Below are the code and all the weights of a small trained network. Each question names an input and a target symbol and asks about switching units off, where a switched-off unit gives its printed mean instead of its output.

import numpy as np


def w(rows, s, z=0):
    codes = np.array(rows[::2]) - 128.0
    scale = np.full(codes.shape[1], s)
    scale[-1] = z or s
    return codes * scale


def softmax(a):
    e = np.exp(a - a.max(-1, keepdims=True))
    return e / e.sum(-1, keepdims=True)


def log_softmax(a):
    a = a - a.max(-1, keepdims=True)
    return a - np.log(np.exp(a).sum(-1, keepdims=True))


def net(x, mask):
    ids = ['αβδθλξπτφ'.index(c) for c in x.split()]
    T = len(ids)
    res = E[ids] + P[:T]
    u = 0
    for l in range(3):
        r = res
        for j in range(3):
            rows = slice(3 * j, 3 * j + 3)
            q, k, v = (r @ M[l][rows].T for M in (Q, K, V))
            z = softmax(np.where(np.tri(T) > 0, q @ k.T / 3**0.5, -1e9)) @ v
            o = O[l][rows]
            res = res + np.where(mask[u + j], z, o[:, -1]) @ o[:, :-1]
        u += 3
    return log_softmax(res[-1] @ U[:, :-1].T + U[:, -1])


Q, K, V, O = {}, {}, {}, {}
E = w([
[162,125,114,97,159,114,113,88,108,53],'α',
[95,51,56,138,145,142,128,71,121,150],'β',
[155,43,212,22,158,184,178,156,77,114],'δ',
[130,145,99,90,11,84,216,130,168,136],'θ',
[123,102,185,179,191,147,34,112,99,113],'λ',
[142,79,135,122,43,116,81,184,170,89],'ξ',
[125,196,139,167,66,226,142,107,103,114],'π',
[202,177,170,106,158,120,93,123,130,210],'τ',
[66,150,180,170,145,77,159,186,144,206],'φ',
],0.012)
P = w([
[133,131,100,126,122,79,107,148,102,139],'0',
[135,101,171,151,127,101,152,89,163,116],'1',
[77,167,160,85,165,125,162,95,184,114],'2',
[102,208,162,96,148,110,114,97,147,141],'3',
[114,169,52,47,128,211,77,170,116,181],'4',
[217,59,96,122,109,252,91,162,129,214],'5',
],0.012)
Q[0] = w([
[89,193,141,121,145,59,130,57,175,83],'0.h1',
[234,39,176,210,130,158,175,105,170,122],'0.h1',
[114,178,196,166,112,45,158,14,209,78],'0.h1',
[213,96,115,173,97,159,148,159,169,155],'0.h2',
[147,148,165,112,139,82,101,6,99,161],'0.h2',
[160,115,148,86,111,177,166,120,97,160],'0.h2',
[166,155,158,157,142,148,177,125,126,155],'0.h3',
[104,106,155,136,136,157,178,119,142,126],'0.h3',
[87,163,99,248,125,97,161,174,93,79],'0.h3',
],0.012)
K[0] = w([
[141,156,68,184,108,93,83,129,108,136],'0.h1',
[53,174,119,54,163,166,108,119,194,105],'0.h1',
[112,198,41,154,118,98,62,140,120,140],'0.h1',
[91,188,93,128,146,129,109,118,246,107],'0.h2',
[118,125,143,52,123,173,171,218,75,136],'0.h2',
[169,131,139,100,116,150,107,111,222,129],'0.h2',
[125,108,108,156,121,102,80,126,174,153],'0.h3',
[99,134,135,153,100,161,94,127,143,138],'0.h3',
[111,71,77,135,115,70,126,118,138,59],'0.h3',
],0.013)
V[0] = w([
[209,167,121,109,121,131,110,53,162,199],'0.h1',
[32,98,131,166,90,157,83,124,178,102],'0.h1',
[204,131,51,55,148,110,98,99,139,2],'0.h1',
[88,164,107,205,112,85,86,114,139,138],'0.h2',
[132,74,154,103,132,149,100,165,127,102],'0.h2',
[124,121,123,91,95,177,72,144,133,181],'0.h2',
[116,97,186,105,113,151,169,153,39,135],'0.h3',
[157,96,148,83,121,143,148,158,89,150],'0.h3',
[52,86,148,101,114,131,154,138,74,44],'0.h3',
],0.0073)
O[0] = w([
[33,88,98,155,133,126,107,231,110,16,143],'0.h1',
[206,151,71,61,144,122,31,100,170,195,222],'0.h1',
[61,72,214,118,38,106,86,144,3,214,61],'0.h1',
[160,174,164,219,152,54,103,46,199,105,253],'0.h2',
[143,111,106,103,88,179,119,128,86,200,15],'0.h2',
[155,110,32,180,160,144,73,184,161,108,165],'0.h2',
[218,136,108,67,146,136,104,101,182,152,146],'0.h3',
[244,143,106,107,151,123,105,166,137,158,80],'0.h3',
[246,126,160,143,81,165,136,15,189,242,30],'0.h3',
],0.0056,0.0012)
Q[1] = w([
[139,167,125,200,155,87,176,147,225,159],'1.h1',
[148,124,131,219,75,78,124,63,112,122],'1.h1',
[132,106,110,168,63,95,114,71,80,8],'1.h1',
[211,126,43,65,50,241,86,173,90,200],'1.h2',
[128,194,138,154,143,108,59,134,35,116],'1.h2',
[158,56,108,185,74,99,125,170,36,131],'1.h2',
[146,198,66,64,151,76,77,218,45,190],'1.h3',
[107,115,95,165,124,76,140,120,94,7],'1.h3',
[36,148,111,162,137,99,141,254,58,79],'1.h3',
],0.0075)
K[1] = w([
[45,141,192,141,116,93,149,114,125,187],'1.h1',
[79,197,104,214,112,143,86,46,185,174],'1.h1',
[73,169,18,186,119,141,87,92,163,83],'1.h1',
[132,206,212,106,117,254,195,139,77,140],'1.h2',
[80,84,120,114,85,108,185,144,185,182],'1.h2',
[138,114,52,59,129,150,112,157,32,145],'1.h2',
[165,55,198,106,86,194,176,123,170,94],'1.h3',
[152,106,114,109,194,49,129,100,87,106],'1.h3',
[169,93,172,81,169,118,192,180,16,160],'1.h3',
],0.0081)
V[1] = w([
[114,114,69,29,144,254,136,94,108,64],'1.h1',
[116,79,187,116,114,97,137,88,141,88],'1.h1',
[108,126,125,147,96,122,79,118,176,132],'1.h1',
[171,115,165,13,167,57,155,108,92,105],'1.h2',
[145,103,191,103,158,111,172,155,115,165],'1.h2',
[75,160,128,200,105,129,86,127,146,132],'1.h2',
[163,88,192,24,159,91,145,178,121,129],'1.h3',
[117,113,110,156,31,101,54,141,210,75],'1.h3',
[130,166,65,197,124,171,182,108,71,225],'1.h3',
],0.004)
O[1] = w([
[31,144,181,196,182,218,166,200,156,253,158],'1.h1',
[119,113,136,114,152,119,173,152,96,87,132],'1.h1',
[155,175,81,129,127,60,104,146,73,112,153],'1.h1',
[195,161,108,111,210,113,161,119,188,130,54],'1.h2',
[183,153,116,80,195,127,175,116,164,139,77],'1.h2',
[69,65,142,152,58,125,116,142,105,110,188],'1.h2',
[134,146,122,216,189,126,179,199,149,116,1],'1.h3',
[136,211,148,114,105,45,59,62,97,187,202],'1.h3',
[141,87,94,40,108,145,111,100,128,58,161],'1.h3',
],0.0049,0.0022)
Q[2] = w([
[124,112,77,124,96,76,23,138,51,107],'2.h1',
[63,149,214,195,93,66,117,39,174,71],'2.h1',
[154,49,189,185,123,164,182,145,141,135],'2.h1',
[95,127,148,84,50,174,69,153,101,154],'2.h2',
[160,150,121,155,183,63,185,132,138,165],'2.h2',
[86,137,212,148,137,80,173,103,97,123],'2.h2',
[218,75,210,234,136,133,213,94,138,167],'2.h3',
[255,31,130,179,128,203,187,228,135,204],'2.h3',
[67,159,231,183,135,20,136,5,152,44],'2.h3',
],0.01)
K[2] = w([
[176,69,121,83,127,158,128,104,130,70],'2.h1',
[171,143,66,96,104,142,61,124,78,160],'2.h1',
[69,181,126,93,182,122,140,148,117,133],'2.h1',
[157,77,138,92,118,157,134,160,91,145],'2.h2',
[112,173,81,160,96,79,110,115,149,136],'2.h2',
[127,136,118,114,123,95,119,82,60,101],'2.h2',
[62,175,100,44,152,149,91,146,141,121],'2.h3',
[72,131,202,3,169,178,144,123,183,111],'2.h3',
[124,187,44,167,99,79,70,140,87,138],'2.h3',
],0.014)
V[2] = w([
[192,32,63,114,121,165,68,163,70,91],'2.h1',
[143,134,190,79,113,148,174,38,145,57],'2.h1',
[125,82,114,255,86,90,160,111,162,191],'2.h1',
[164,65,118,208,73,176,80,135,167,129],'2.h2',
[149,150,128,115,120,113,129,111,88,72],'2.h2',
[129,99,193,58,130,147,153,187,72,156],'2.h2',
[134,228,109,125,25,199,200,119,126,103],'2.h3',
[158,168,212,187,184,218,75,105,76,103],'2.h3',
[86,110,22,131,177,178,170,37,64,145],'2.h3',
],0.0081)
O[2] = w([
[96,193,67,82,160,119,148,122,54,200,92],'2.h1',
[180,99,189,203,114,49,164,70,112,104,215],'2.h1',
[174,95,166,65,41,179,78,133,118,148,172],'2.h1',
[112,220,89,79,171,90,114,162,116,163,253],'2.h2',
[146,112,115,149,59,101,101,152,181,135,138],'2.h2',
[61,114,163,161,120,86,169,54,88,143,82],'2.h2',
[78,168,98,1,186,119,109,62,68,21,187],'2.h3',
[73,223,82,167,128,7,61,72,197,164,137],'2.h3',
[42,74,192,69,76,153,6,173,231,97,138],'2.h3',
],0.008,0.0028)
U = w([
[139,89,148,84,111,161,157,140,43,50,87],'α',
[78,197,71,40,132,93,81,64,136,60,255],'β',
[172,171,85,42,151,179,174,97,58,253,97],'δ',
[211,124,88,145,126,170,149,109,221,89,89],'θ',
[126,141,135,111,178,164,144,93,173,162,67],'λ',
[179,200,99,173,116,100,92,87,227,239,104],'ξ',
[24,87,178,176,38,73,120,41,41,160,100],'π',
[38,151,53,186,161,141,179,251,123,77,150],'τ',
[71,75,155,55,79,216,70,190,191,181,131],'φ',
],0.0035,0.0032)

Each question gives the input, a string of symbols that net reads in full, and the target symbol t.
The units are the heads (3 rows each of Q, K, V and O). Each row of codes is followed by its name. A weight is (code - 128) times the scale printed after its matrix; where a second scale follows, it is the last column's (O and U).
mask holds one flag per head, layer by layer. A switched-off head (its flag False) gives its mean, the last column of its rows in O, instead of its output. The means were averaged over made-up inputs and are rounded, as every weight is.
A unit's drop is (log p(t) with every unit on - log p(t) with that unit switched off) / (log p(t) with every unit on - log p(t) with every unit switched off).
The circuit of an input: a set's keep is (log p(t) with only the set's units on - log p(t) with every unit switched off) / (log p(t) with every unit on - log p(t) with every unit switched off). Starting from all 9 units, units are removed one at a time, each time the one whose removal leaves the highest keep (on an exact tie, the one counted first), for as long as the keep stays at least 0.8.
circuit, biggest first: the units of the circuit, biggest drop first
most important unit: the unit with the biggest drop
heads that matter: for each layer, one digit per head in row order, 1 if its drop is at least 0.15 and else 0, layers parted by /
drop of u: that unit's drop, to one decimal
input λ π π θ λ, target β: most important unit : 2.h3
input ξ π β β, target δ: heads that matter : 000 / 000 / 101
input π δ τ, target τ: circuit, biggest first : [0.h2, 1.h3, 0.h3, 2.h1]
input λ π β α, target ξ: heads that matter : 000 / 000 / 001
input δ β π, target π: heads that matter : 010 / 000 / 010
input ξ ξ α α, target δ: circuit, biggest first : [2.h3, 2.h1]
input α λ π δ π ξ, target π: heads that matter : 110 / 100 / 010
input θ ξ λ τ, target α: heads that matter : 000 / 000 / 001
input π τ π π θ, target τ: heads that matter : 100 / 000 / 000
input θ β ξ τ θ π, target δ: heads that matter : 100 / 000 / 011
input β ξ π α α, target δ: circuit, biggest first : [2.h3, 0.h1]
input π λ δ ξ ξ τ, target τ: circuit, biggest first : [0.h3, 1.h3, 2.h1]
input π β π π δ θ, target π: circuit, biggest first : [2.h2, 0.h1]
input φ τ α ξ π, target τ: most important unit : 0.h1
input π β δ π β, target π: heads that matter : 000 / 000 / 010
input β π π, target φ: heads that matter : 000 / 000 / 001
input λ θ θ π π φ, target α: circuit, biggest first : [2.h3, 2.h1]
input β π δ, target π: heads that matter : 010 / 000 / 010
input π α θ ξ β θ, target α: heads that matter : 000 / 000 / 101
input λ β π α θ, target φ: most important unit : 2.h3
input φ λ ξ π, target θ: circuit, biggest first : [0.h1, 2.h1, 2.h2, 2.h3]
input π π ξ π λ π, target δ: circuit, biggest first : [2.h3, 2.h2]
input α τ α ξ, target π: circuit, biggest first : [0.h1, 2.h2]
input β ξ β ξ, target φ: drop of 2.h3 : 0.9
input π π π θ π, target β: drop of 1.h2 : 0.0
input β β π π, target φ: drop of 2.h3 : 0.8
input λ φ λ π λ φ, target ξ: circuit, biggest first : [2.h3]
input π ξ θ π ξ, target δ: drop of 1.h2 : 0.0
